Below are the code and all the weights of a small trained network. Each question names an input and a target symbol and asks about switching units off, where a switched-off unit gives its printed mean instead of its output.

import numpy as np


def w(rows, s, z=0):
    codes = np.array(rows[::2]) - 128.0
    scale = np.full(codes.shape[1], s)
    scale[-1] = z or s
    return codes * scale


def norm(h):
    return h / np.sqrt((h * h).mean(-1, keepdims=True) + 1e-5)


def f(y):
    return y / 2 * (1 + np.tanh(0.7978845608 * (y + 0.044715 * y**3)))


def softmax(a):
    e = np.exp(a - a.max(-1, keepdims=True))
    return e / e.sum(-1, keepdims=True)


def log_softmax(a):
    a = a - a.max(-1, keepdims=True)
    return a - np.log(np.exp(a).sum(-1, keepdims=True))


def net(x, mask):
    ids = ['ΛΞΦΩγητ'.index(c) for c in x.split()]
    T = len(ids)
    res = E[ids] + P[:T]
    u = 0
    for l in range(2):
        r = norm(res)
        for j in range(3):
            rows = slice(2 * j, 2 * j + 2)
            q, k, v = (r @ M[l][rows].T for M in (Q, K, V))
            z = softmax(np.where(np.tri(T) > 0, q @ k.T / 2**0.5, -1e9)) @ v
            o = O[l][rows]
            res = res + np.where(mask[u + j], z, o[:, -1]) @ o[:, :-1]
        u += 3
        y = f(norm(res) @ A[l][:, :-1].T + A[l][:, -1])
        res = res + np.where(mask[u : u + 16], y, B[l][:, -1]) @ B[l][:, :-1]
        u += 16
    return log_softmax(norm(res)[-1] @ U[:, :-1].T + U[:, -1])


Q, K, V, O, A, B = {}, {}, {}, {}, {}, {}
E = w([
[131,74,137,122],'Λ',
[138,136,155,185],'Ξ',
[141,124,131,86],'Φ',
[90,253,45,161],'Ω',
[131,97,150,143],'γ',
[150,170,152,145],'η',
[135,96,158,167],'τ',
],0.022)
P = w([
[126,121,127,120],'0',
[126,120,100,125],'1',
[126,126,152,114],'2',
[140,122,85,128],'3',
[111,128,159,114],'4',
[174,124,100,125],'5',
[75,134,115,121],'6',
[251,89,168,90],'7',
],0.024)
Q[0] = w([
[150,145,204,107],'0.h0',
[251,106,82,142],'0.h0',
[113,115,162,159],'0.h1',
[129,112,114,128],'0.h1',
[115,97,144,103],'0.h2',
[62,163,108,113],'0.h2',
],0.023)
K[0] = w([
[110,126,48,149],'0.h0',
[1,148,175,108],'0.h0',
[128,130,110,132],'0.h1',
[154,140,114,117],'0.h1',
[132,131,83,127],'0.h2',
[213,110,135,125],'0.h2',
],0.027)
V[0] = w([
[154,107,151,251],'0.h0',
[128,64,149,59],'0.h0',
[171,100,93,139],'0.h1',
[90,127,19,172],'0.h1',
[56,102,92,131],'0.h2',
[75,166,142,127],'0.h2',
],0.014)
O[0] = w([
[253,127,82,197,174],'0.h0',
[136,171,228,96,253],'0.h0',
[168,94,109,97,201],'0.h1',
[129,179,125,36,68],'0.h1',
[109,200,89,147,153],'0.h2',
[68,120,86,134,64],'0.h2',
],0.012,0.0044)
A[0] = w([
[56,254,37,145,245],'0.n0',
[190,151,83,134,75],'0.n1',
[112,129,161,144,107],'0.n2',
[117,105,90,173,32],'0.n3',
[122,105,129,91,63],'0.n4',
[83,122,126,163,80],'0.n5',
[166,115,110,77,139],'0.n6',
[94,89,175,71,162],'0.n7',
[17,160,149,89,1],'0.n8',
[119,82,122,66,79],'0.n9',
[130,96,127,138,47],'0.n10',
[98,174,179,102,176],'0.n11',
[108,171,166,69,114],'0.n12',
[106,66,127,168,123],'0.n13',
[129,164,129,169,92],'0.n14',
[59,245,48,146,174],'0.n15',
],0.019,0.0059)
B[0] = w([
[207,206,90,143,190],'0.n0',
[110,81,139,172,200],'0.n1',
[133,161,91,91,147],'0.n2',
[99,98,111,109,149],'0.n3',
[139,98,143,142,128],'0.n4',
[89,170,149,148,120],'0.n5',
[127,122,180,187,170],'0.n6',
[151,99,78,93,250],'0.n7',
[48,76,69,89,191],'0.n8',
[173,100,139,140,149],'0.n9',
[96,117,131,150,121],'0.n10',
[159,134,83,79,254],'0.n11',
[165,100,105,68,235],'0.n12',
[77,137,115,128,152],'0.n13',
[146,101,126,104,131],'0.n14',
[169,248,53,153,177],'0.n15',
],0.014,0.0085)
Q[1] = w([
[117,146,206,182],'1.h0',
[90,118,8,20],'1.h0',
[73,211,113,151],'1.h1',
[176,18,117,101],'1.h1',
[49,10,154,98],'1.h2',
[63,54,73,146],'1.h2',
],0.013)
K[1] = w([
[147,188,129,188],'1.h0',
[142,62,182,76],'1.h0',
[123,52,165,106],'1.h1',
[101,235,46,149],'1.h1',
[139,9,165,133],'1.h2',
[136,62,109,111],'1.h2',
],0.015)
V[1] = w([
[84,188,127,140],'1.h0',
[108,192,146,71],'1.h0',
[110,8,214,99],'1.h1',
[166,136,118,94],'1.h1',
[102,173,160,152],'1.h2',
[120,144,165,89],'1.h2',
],0.012)
O[1] = w([
[121,140,107,183,1],'1.h0',
[122,98,91,176,89],'1.h0',
[115,52,214,2,77],'1.h1',
[82,144,179,140,205],'1.h1',
[87,127,135,154,26],'1.h2',
[193,111,90,160,85],'1.h2',
],0.0099,0.0054)
A[1] = w([
[106,184,222,136,85],'1.n0',
[46,108,161,166,99],'1.n1',
[143,137,23,154,116],'1.n2',
[117,84,130,72,183],'1.n3',
[137,129,49,181,144],'1.n4',
[143,84,155,139,182],'1.n5',
[131,82,91,173,35],'1.n6',
[143,190,145,93,146],'1.n7',
[139,139,153,153,104],'1.n8',
[129,161,192,147,66],'1.n9',
[70,96,38,102,172],'1.n10',
[82,212,156,80,116],'1.n11',
[70,250,28,159,254],'1.n12',
[192,201,145,165,149],'1.n13',
[99,170,130,97,100],'1.n14',
[80,118,188,136,167],'1.n15',
],0.02,0.0098)
B[1] = w([
[65,235,138,82,130],'1.n0',
[88,47,63,235,130],'1.n1',
[95,36,12,128,203],'1.n2',
[146,179,117,181,236],'1.n3',
[112,173,47,74,203],'1.n4',
[70,192,105,105,202],'1.n5',
[159,129,80,63,145],'1.n6',
[120,173,41,104,171],'1.n7',
[120,101,167,93,128],'1.n8',
[101,171,168,103,126],'1.n9',
[77,118,177,195,199],'1.n10',
[128,8,36,88,137],'1.n11',
[100,237,17,239,248],'1.n12',
[87,62,180,124,202],'1.n13',
[134,46,114,50,129],'1.n14',
[49,126,74,120,137],'1.n15',
],0.011,0.012)
U = w([
[99,214,209,129,181],'Λ',
[127,213,97,160,154],'Ξ',
[198,91,201,197,233],'Φ',
[72,86,124,198,202],'Ω',
[211,15,54,159,3],'γ',
[72,79,116,45,64],'η',
[247,182,133,66,69],'τ',
],0.014,0.0049)

Each question gives the input, a string of symbols that net reads in full, and the target symbol t.
The units are the heads (2 rows each of Q, K, V and O) and the neurons (one row each of A and B). Each row of codes is followed by its name. A weight is (code - 128) times the scale printed after its matrix; where a second scale follows, it is the last column's (O, A, B and U).
mask holds one flag per unit, layer by layer, with each layer's heads first. A switched-off unit (its flag False) gives its mean, the last column of its rows in O or B, instead of its output. The means were averaged over made-up inputs and are rounded, as every weight is.
A unit's drop is (log p(t) with every unit on - log p(t) with that unit switched off) / (log p(t) with every unit on - log p(t) with every unit switched off).
The circuit of an input: a set's keep is (log p(t) with only the set's units on - log p(t) with every unit switched off) / (log p(t) with every unit on - log p(t) with every unit switched off). Starting from the 12 units with the biggest drops (on a tie, the unit counted first), units are removed one at a time, each time the one whose removal leaves the highest keep (on an exact tie, the one counted first), for as long as the keep stays at least 0.8.
units of the circuit, in order: the units of the circuit, biggest drop first
k most important neurons of layer l: the k neurons of layer l with the biggest drops, biggest first
heads that matter: for each layer, one digit per head in row order, 1 if its drop is at least 0.15 and else 0, layers parted by /
drop of u: that unit's drop, to one decimal
input Λ τ Λ Φ Φ Φ η Ξ, target Ω: heads that matter : 101 / 000
input η Λ τ γ γ, target Λ: 3 most important neurons of layer 0 : (0.n7, 0.n11, 0.n12)
input Φ Ξ Ξ η Φ γ Ω Λ, target Ξ: units of the circuit, in order : (1.h1)
input Λ Λ τ τ η τ η Λ, target Ω: heads that matter : 101 / 000
input Φ η Ξ, target Ω: 2 most important neurons of layer 0 : (0.n0, 0.n15)
input Ξ η Λ Φ η, target η: heads that matter : 100 / 000
input Λ γ γ, target Λ: 2 most important neurons of layer 0 : (0.n7, 0.n12)
input Ξ Ξ τ Λ Ξ, target τ: 2 most important neurons of layer 1 : (1.n12, 1.n2)
input Ξ τ γ Φ Φ Φ Ξ Φ, target γ: heads that matter : 100 / 000
input η Λ Λ η, target τ: heads that matter : 100 / 000
input η Ξ Λ γ Ξ Φ τ, target η: heads that matter : 101 / 000
input τ γ η η, target Ω: 3 most important neurons of layer 0 : (0.n0, 0.n15, 0.n11)
input τ Λ τ Λ, target Φ: heads that matter : 100 / 000
input Ξ Φ Ω Λ τ Λ Λ, target γ: 2 most important neurons of layer 1 : (1.n2, 1.n5)
input Ξ Λ η Ξ Λ Φ Ξ, target η: heads that matter : 101 / 000
input η η Λ Λ γ τ, target Λ: 3 most important neurons of layer 0 : (0.n7, 0.n11, 0.n12)
input Ξ τ Λ, target Φ: most important neuron of layer 1 : (1.n2)
input Ξ Φ Λ τ τ η, target Φ: drop of 0.h0 : 0.6
input η Ξ Φ, target γ: drop of 0.h2 : 0.2
input Ξ Λ η Λ, target Ω: drop of 0.n15 : 0.2
input Λ γ Λ γ Λ η τ Ξ, target Φ: drop of 0.h0 : 1.2
input Φ τ Λ Λ Ξ η, target γ: most important neuron of layer 1 : (1.n12)
input Λ γ Λ η Φ, target Ω: 2 most important neurons of layer 0 : (0.n0, 0.n15)
input Λ η Ξ η γ, target Ω: 2 most important neurons of layer 0 : (0.n15, 0.n0)
